Below are the code and all the weights of a small trained network. Each question names an input and a class and asks about switching units off, where a switched-off unit gives its printed mean instead of its output.

import numpy as np


def w(rows, s, z=0):
    codes = np.array(rows[::2]) - 128.0
    scale = np.full(codes.shape[1], s)
    scale[-1] = z or s
    return codes * scale


def norm(h):
    return h / np.sqrt((h * h).mean(-1, keepdims=True) + 1e-5)


def f(y):
    return y / 2 * (1 + np.tanh(0.7978845608 * (y + 0.044715 * y**3)))


def log_softmax(a):
    a = a - a.max(-1, keepdims=True)
    return a - np.log(np.exp(a).sum(-1, keepdims=True))


def net(x, mask):
    res = np.array(x, float).reshape(1, 6) / 4 @ E
    u = 0
    for l in range(4):
        y = f(norm(res) @ A[l][:, :-1].T + A[l][:, -1])
        res = res + np.where(mask[u : u + 8], y, B[l][:, -1]) @ B[l][:, :-1]
        u += 8
    return log_softmax(norm(res)[-1] @ U[:, :-1].T + U[:, -1])


A, B = {}, {}
E = w([
[129,127,131,127,131],'x0',
[61,190,178,147,6],'x1',
[123,128,125,126,129],'x2',
[146,28,130,218,85],'x3',
[122,203,105,248,199],'x4',
[4,100,255,108,217],'x5',
],0.0085)
A[0] = w([
[185,98,57,70,215,54],'0.n1',
[128,221,105,19,153,1],'0.n2',
[129,150,122,71,120,70],'0.n3',
[163,68,131,57,60,54],'0.n4',
[197,174,74,83,99,73],'0.n5',
[118,98,143,3,117,92],'0.n6',
[144,230,112,187,175,32],'0.n7',
[94,213,131,111,28,68],'0.n8',
],0.019,0.0054)
B[0] = w([
[13,44,205,154,174,242],'0.n1',
[214,204,254,245,105,218],'0.n2',
[125,174,146,174,106,158],'0.n3',
[52,108,105,181,33,229],'0.n4',
[148,183,149,29,127,225],'0.n5',
[56,187,84,110,46,254],'0.n6',
[45,168,89,181,77,208],'0.n7',
[28,43,213,142,201,247],'0.n8',
],0.026,0.0084)
A[1] = w([
[178,140,64,193,157,79],'1.n1',
[184,218,137,45,146,59],'1.n2',
[168,134,127,62,214,219],'1.n3',
[191,108,112,86,208,68],'1.n4',
[132,128,136,4,81,67],'1.n5',
[173,142,107,52,148,64],'1.n6',
[167,183,75,52,158,5],'1.n7',
[72,221,87,159,244,67],'1.n8',
],0.018,0.002)
B[1] = w([
[106,69,124,155,116,130],'1.n1',
[209,87,25,27,111,133],'1.n2',
[156,147,82,43,152,133],'1.n3',
[151,136,212,60,137,128],'1.n4',
[126,255,84,88,76,171],'1.n5',
[112,126,116,170,168,126],'1.n6',
[245,169,105,132,133,130],'1.n7',
[74,187,83,65,13,254],'1.n8',
],0.018,0.0055)
A[2] = w([
[136,109,121,149,133,74],'2.n1',
[99,162,198,99,123,88],'2.n2',
[165,194,172,164,177,13],'2.n3',
[142,185,115,78,153,11],'2.n4',
[114,129,138,3,135,108],'2.n5',
[107,140,196,119,75,96],'2.n6',
[105,119,149,106,161,4],'2.n7',
[142,91,147,169,175,28],'2.n8',
],0.019,0.0021)
B[2] = w([
[110,126,152,158,96,122],'2.n1',
[144,138,96,36,201,226],'2.n2',
[182,196,216,139,211,142],'2.n3',
[141,150,148,107,161,129],'2.n4',
[190,197,159,35,158,154],'2.n5',
[205,64,3,54,200,253],'2.n6',
[118,77,111,112,160,146],'2.n7',
[96,24,115,113,51,142],'2.n8',
],0.012,0.013)
A[3] = w([
[143,130,99,149,165,82],'3.n1',
[154,6,83,180,49,129],'3.n2',
[128,232,99,31,115,130],'3.n3',
[153,164,98,92,134,2],'3.n4',
[148,124,70,53,148,114],'3.n5',
[113,155,57,167,175,101],'3.n6',
[88,133,175,78,152,225],'3.n7',
[88,117,114,112,191,177],'3.n8',
],0.021,0.0023)
B[3] = w([
[118,136,81,143,131,117],'3.n1',
[160,251,203,159,193,210],'3.n2',
[233,116,69,161,101,249],'3.n3',
[145,123,119,93,169,141],'3.n4',
[194,195,130,111,153,166],'3.n5',
[86,162,152,117,69,140],'3.n6',
[181,37,53,133,169,248],'3.n7',
[183,69,171,93,82,203],'3.n8',
],0.021,0.012)
U = w([
[71,143,72,131,15,70],'0',
[117,25,167,111,159,101],'1',
[167,121,134,128,110,254],'2',
[254,121,102,92,116,98],'3',
[161,117,140,142,106,219],'4',
[196,179,193,197,148,48],'5',
],0.012,0.0077)

Each question gives the input, the list of numbers given to net, and the class t.
The units are the neurons (one row each of A and B). Each row of codes is followed by its name. A weight is (code - 128) times the scale printed after its matrix; where a second scale follows, it is the last column's (A, B and U).
mask holds one flag per neuron, layer by layer. A switched-off neuron (its flag False) gives its mean, the last column of its row in B, instead of its output. The means were averaged over made-up inputs and are rounded, as every weight is.
A unit's drop is (log p(t) with every unit on - log p(t) with that unit switched off) / (log p(t) with every unit on - log p(t) with every unit switched off).
The circuit of an input: a set's keep is (log p(t) with only the set's units on - log p(t) with every unit switched off) / (log p(t) with every unit on - log p(t) with every unit switched off). Starting from the 12 units with the biggest drops (on a tie, the unit counted first), units are removed one at a time, each time the one whose removal leaves the highest keep (on an exact tie, the one counted first), for as long as the keep stays at least 0.8.
circuit, biggest first: the units of the circuit, biggest drop first
most important unit: the unit with the biggest drop
top k neurons: the k neurons with the biggest drops, biggest first
top k neurons in layer l: the k neurons of layer l with the biggest drops, biggest first
drop when u is switched off: that unit's drop, to one decimal
input [1,6,-6,5,-7,6], class 0: most important unit : 0.n4
input [7,7,2,-6,-5,8], class 3: top 2 neurons : 0.n1, 0.n4
input [-4,-8,-6,-8,6,6], class 1: top 4 neurons : 0.n1, 0.n6, 0.n4, 3.n2
input [-1,1,-5,8,-7,0], class 5: circuit, biggest first : 3.n2, 0.n5
input [-3,-2,2,-2,-2,3], class 3: top 2 neurons : 0.n4, 0.n7
input [4,-4,2,6,-4,4], class 5: top 3 neurons : 3.n2, 0.n5, 0.n8
input [5,4,3,6,-2,-3], class 5: top 3 neurons : 3.n2, 0.n1, 0.n6
input [8,6,-4,0,-3,-8], class 3: top 4 neurons : 0.n5, 0.n1, 1.n5, 0.n2
input [4,-4,-3,2,5,4], class 0: top 2 neurons : 0.n5, 0.n7
input [4,-1,1,-6,7,6], class 0: top 3 neurons : 0.n7, 1.n8, 0.n5
input [3,7,-4,-7,0,4], class 1: top 2 neurons : 0.n8, 3.n2
input [1,1,1,0,-7,8], class 3: top 2 neurons : 3.n3, 0.n7
input [5,-5,2,-6,3,8], class 3: top 3 neurons : 0.n8, 1.n8, 0.n4
input [-3,8,8,-8,5,3], class 1: circuit, biggest first : 0.n8
input [-8,8,-3,1,0,8], class 1: top 4 neurons : 0.n5, 0.n8, 0.n6, 3.n3
input [7,-4,6,7,-7,5], class 0: top 3 neurons : 0.n6, 0.n4, 0.n2
input [-4,-7,-7,5,-7,4], class 0: top 2 neurons in layer 0 : 0.n6, 0.n4
input [6,-6,5,2,-4,-1], class 1: top 2 neurons in layer 0 : 0.n1, 0.n7
input [5,-7,3,-8,8,6], class 0: top 3 neurons in layer 0 : 0.n7, 0.n8, 0.n5
input [8,-4,8,-3,-8,6], class 0: most important unit : 0.n6
input [2,1,3,6,0,4], class 5: top 2 neurons in layer 1 : 1.n8, 1.n5
input [-7,1,-7,2,-7,8], class 3: top 2 neurons in layer 1 : 1.n5, 1.n8
input [8,-8,8,6,7,-6], class 1: top 2 neurons in layer 0 : 0.n1, 0.n6
input [-3,7,4,-7,4,-3], class 1: drop when 0.n8 is switched off : 1.0
input [0,-3,7,2,-8,-6], class 0: drop when 0.n1 is switched off : 0.1
